Below are the code and all the weights of a small trained network. Each question names an input and a class and asks about switching units off, where a switched-off unit gives its printed mean instead of its output.

import numpy as np


def w(rows, s, z=0):
    codes = np.array(rows[::2]) - 128.0
    scale = np.full(codes.shape[1], s)
    scale[-1] = z or s
    return codes * scale


def f(y):
    return np.maximum(y, 0)


def log_softmax(a):
    a = a - a.max(-1, keepdims=True)
    return a - np.log(np.exp(a).sum(-1, keepdims=True))


def net(x, mask):
    res = np.array(x, float).reshape(1, 4) / 4 @ E
    y = f(res @ A[0][:, :-1].T + A[0][:, -1])
    res = res + np.where(mask, y, B[0][:, -1]) @ B[0][:, :-1]
    return log_softmax(res[-1] @ U[:, :-1].T + U[:, -1])


A, B = {}, {}
E = w([
[69,99,75],'x0',
[45,177,190],'x1',
[105,11,138],'x2',
[131,208,74],'x3',
],0.011)
A[0] = w([
[122,60,201,218],'n0',
[249,150,37,253],'n1',
[178,174,210,127],'n2',
[124,49,151,105],'n3',
[49,138,117,160],'n4',
[120,45,219,184],'n5',
[143,41,160,144],'n6',
[122,52,165,130],'n7',
[11,200,96,192],'n8',
[127,205,239,131],'n9',
[153,177,162,96],'n10',
[41,223,84,74],'n11',
[168,75,193,221],'n12',
],0.011,0.0051)
B[0] = w([
[68,128,46,233],'n0',
[254,92,60,254],'n1',
[108,86,161,184],'n2',
[33,110,108,197],'n3',
[51,218,153,176],'n4',
[50,102,38,241],'n5',
[30,142,88,217],'n6',
[75,125,42,203],'n7',
[132,183,230,222],'n8',
[186,45,202,208],'n9',
[84,59,251,161],'n10',
[118,147,209,203],'n11',
[96,137,73,223],'n12',
],0.0084,0.011)
U = w([
[255,83,34,215],'0',
[181,46,188,31],'1',
[36,202,145,81],'2',
[67,75,168,253],'3',
[58,85,43,118],'4',
[194,61,95,161],'5',
[150,242,124,40],'6',
],0.0078,0.0046)

Each question gives the input, the list of numbers given to net, and the class t.
The units are the neurons (one row each of A and B). Each row of codes is followed by its name. A weight is (code - 128) times the scale printed after its matrix; where a second scale follows, it is the last column's (A, B and U).
mask holds one flag per neuron, in row order. A switched-off neuron (its flag False) gives its mean, the last column of its row in B, instead of its output. The means were averaged over made-up inputs and are rounded, as every weight is.
A unit's drop is (log p(t) with every unit on - log p(t) with that unit switched off) / (log p(t) with every unit on - log p(t) with every unit switched off).
The circuit of an input: a set's keep is (log p(t) with only the set's units on - log p(t) with every unit switched off) / (log p(t) with every unit on - log p(t) with every unit switched off). Starting from the 12 units with the biggest drops (on a tie, the unit counted first), units are removed one at a time, each time the one whose removal leaves the highest keep (on an exact tie, the one counted first), for as long as the keep stays at least 0.8.
circuit, biggest first: the units of the circuit, biggest drop first
unit that matters most: the unit with the biggest drop
k most important neurons: the k neurons with the biggest drops, biggest first
drop of u: that unit's drop, to one decimal
input [-8,-8,6,-1], class 4: unit that matters most : n6
input [5,6,8,2], class 2: circuit, biggest first : [n4, n1]
input [-3,5,3,-3], class 4: circuit, biggest first : [n5, n0]
input [8,4,-4,-6], class 2: circuit, biggest first : [n4, n8]
input [-6,1,-1,1], class 5: 2 most important neurons : [n8, n11]
input [4,1,0,2], class 2: 3 most important neurons : [n1, n9, n4]
input [3,-5,5,3], class 0: circuit, biggest first : [n1, n5]
input [1,2,4,4], class 2: 2 most important neurons : [n1, n9]
input [6,-3,-4,7], class 6: 3 most important neurons : [n8, n11, n9]
input [7,5,6,2], class 2: circuit, biggest first : [n4, n8]
input [6,0,4,2], class 2: 2 most important neurons : [n1, n4]
input [7,7,8,1], class 2: 3 most important neurons : [n4, n8, n1]
input [2,-2,-2,3], class 0: drop of n1 : 0.2
input [-3,-1,0,-8], class 4: drop of n10 : 0.0
input [-5,0,-4,7], class 1: unit that matters most : n10
input [1,-7,2,-1], class 0: drop of n4 : 0.1
input [6,0,-4,0], class 2: drop of n1 : 0.3
